[[139 134 138 109 105 118 142 135]
 [149 122 139 119 135 150 143 127]
 [134 133 123 107 121 129 136 117]]
Give the largest entry in the first column.
Answer: 149
Give the entry directly below 122.
Answer: 133
Give the 3rd entry from the end, reading row by row.
Answer: 129
Give the entry just left of the largest entry.
Answer: 135
The smallest entry in the first column -> 134
Give the last entry, reading row by row.
Answer: 117
Give the largest entry.
Answer: 150
The entry just left of 142 is 118
Give the 5th entry from the end, reading row by row.
Answer: 107
